Below is a small trained network, with its code and all its weights. Each question gives an input and a class and asks what happens when units are switched off, that is, made to give their printed mean instead of their output.

import numpy as np


def w(rows, s, z=0):
    codes = np.array(rows[::2]) - 128.0
    scale = np.full(codes.shape[1], s)
    scale[-1] = z or s
    return codes * scale


def norm(h):
    return h / np.sqrt((h * h).mean(-1, keepdims=True) + 1e-5)


def f(y):
    return np.maximum(y, 0)


def log_softmax(a):
    a = a - a.max(-1, keepdims=True)
    return a - np.log(np.exp(a).sum(-1, keepdims=True))


def net(x, mask):
    res = np.array(x, float).reshape(1, 3) / 4 @ E
    u = 0
    for l in range(4):
        y = f(norm(res) @ A[l][:, :-1].T + A[l][:, -1])
        res = res + np.where(mask[u : u + 3], y, B[l][:, -1]) @ B[l][:, :-1]
        u += 3
    return log_softmax(norm(res)[-1] @ U[:, :-1].T + U[:, -1])


A, B = {}, {}
E = w([
[142,65,228,93,212,191,134,226],'x0',
[114,42,107,154,112,120,80,113],'x1',
[113,28,110,3,89,253,207,109],'x2',
],0.0076)
A[0] = w([
[125,130,212,204,180,160,57,238,68],'0.n1',
[131,210,88,109,43,20,3,91,109],'0.n2',
[58,161,70,60,31,135,134,64,4],'0.n3',
],0.0054,0.0024)
B[0] = w([
[173,152,128,181,125,37,53,196,225],'0.n1',
[27,137,118,23,192,97,112,161,254],'0.n2',
[254,178,112,225,163,104,215,113,213],'0.n3',
],0.0093,0.0051)
A[1] = w([
[160,127,92,173,111,153,179,8,35],'1.n1',
[199,112,95,148,84,100,160,103,6],'1.n2',
[180,101,99,132,153,89,166,163,167],'1.n3',
],0.012,0.002)
B[1] = w([
[254,137,184,133,94,111,231,52,254],'1.n1',
[204,191,104,67,132,208,212,82,203],'1.n2',
[165,134,91,177,3,224,103,118,226],'1.n3',
],0.0099,0.0065)
A[2] = w([
[189,154,55,198,135,138,159,71,254],'2.n1',
[2,221,71,124,92,29,150,20,108],'2.n2',
[141,203,147,222,161,126,128,124,197],'2.n3',
],0.0074,0.0018)
B[2] = w([
[59,122,81,137,106,39,107,104,237],'2.n1',
[14,1,151,111,238,167,172,78,254],'2.n2',
[167,87,24,152,141,98,82,132,214],'2.n3',
],0.01,0.006)
A[3] = w([
[187,185,131,127,151,140,157,120,253],'3.n1',
[83,135,134,73,61,251,142,178,99],'3.n2',
[150,151,138,126,125,96,103,161,90],'3.n3',
],0.011,0.003)
B[3] = w([
[106,81,113,119,54,84,114,104,254],'3.n1',
[133,97,194,111,207,244,89,87,254],'3.n2',
[173,202,88,21,29,151,100,182,177],'3.n3',
],0.011,0.0056)
U = w([
[37,89,81,111,206,96,137,113,183],'0',
[145,83,170,73,145,249,104,135,115],'1',
[173,147,107,132,85,93,67,227,203],'2',
[99,177,197,158,120,132,150,131,12],'3',
[122,140,173,145,148,121,187,184,2],'4',
[168,115,93,96,52,141,191,55,156],'5',
],0.016,0.0049)

Each question gives the input, the list of numbers given to net, and the class t.
The units are the neurons (one row each of A and B). Each row of codes is followed by its name. A weight is (code - 128) times the scale printed after its matrix; where a second scale follows, it is the last column's (A, B and U).
mask holds one flag per neuron, layer by layer. A switched-off neuron (its flag False) gives its mean, the last column of its row in B, instead of its output. The means were averaged over made-up inputs and are rounded, as every weight is.
A unit's drop is (log p(t) with every unit on - log p(t) with that unit switched off) / (log p(t) with every unit on - log p(t) with every unit switched off).
The circuit of an input: a set's keep is (log p(t) with only the set's units on - log p(t) with every unit switched off) / (log p(t) with every unit on - log p(t) with every unit switched off). Starting from all 12 units, units are removed one at a time, each time the one whose removal leaves the highest keep (on an exact tie, the one counted first), for as long as the keep stays at least 0.8.
units of the circuit, in order: the units of the circuit, biggest drop first
top k neurons: the k neurons with the biggest drops, biggest first
top k neurons in layer l: the k neurons of layer l with the biggest drops, biggest first
drop of u: that unit's drop, to one decimal
input [1,-7,1], class 1: top 4 neurons => (0.n3 1.n1 0.n1 3.n2)
input [-6,3,-2], class 0: units of the circuit, in order => (0.n2)
input [1,8,-5], class 2: top 2 neurons => (0.n1 2.n2)
input [1,-6,0], class 2: top 2 neurons in layer 1 => (1.n1 1.n2)
input [1,-8,1], class 1: top 4 neurons => (0.n3 1.n1 0.n1 2.n1)
input [1,5,0], class 2: top 2 neurons => (2.n2 0.n3)
input [1,-7,3], class 1: top 3 neurons => (0.n3 1.n1 3.n2)
input [8,3,-5], class 2: drop of 1.n3 => 0.0
input [-1,-1,-7], class 0: top 2 neurons => (2.n2 0.n2)
input [-6,-1,0], class 0: drop of 0.n2 => 1.5
input [-7,1,-3], class 0: drop of 0.n2 => 0.6
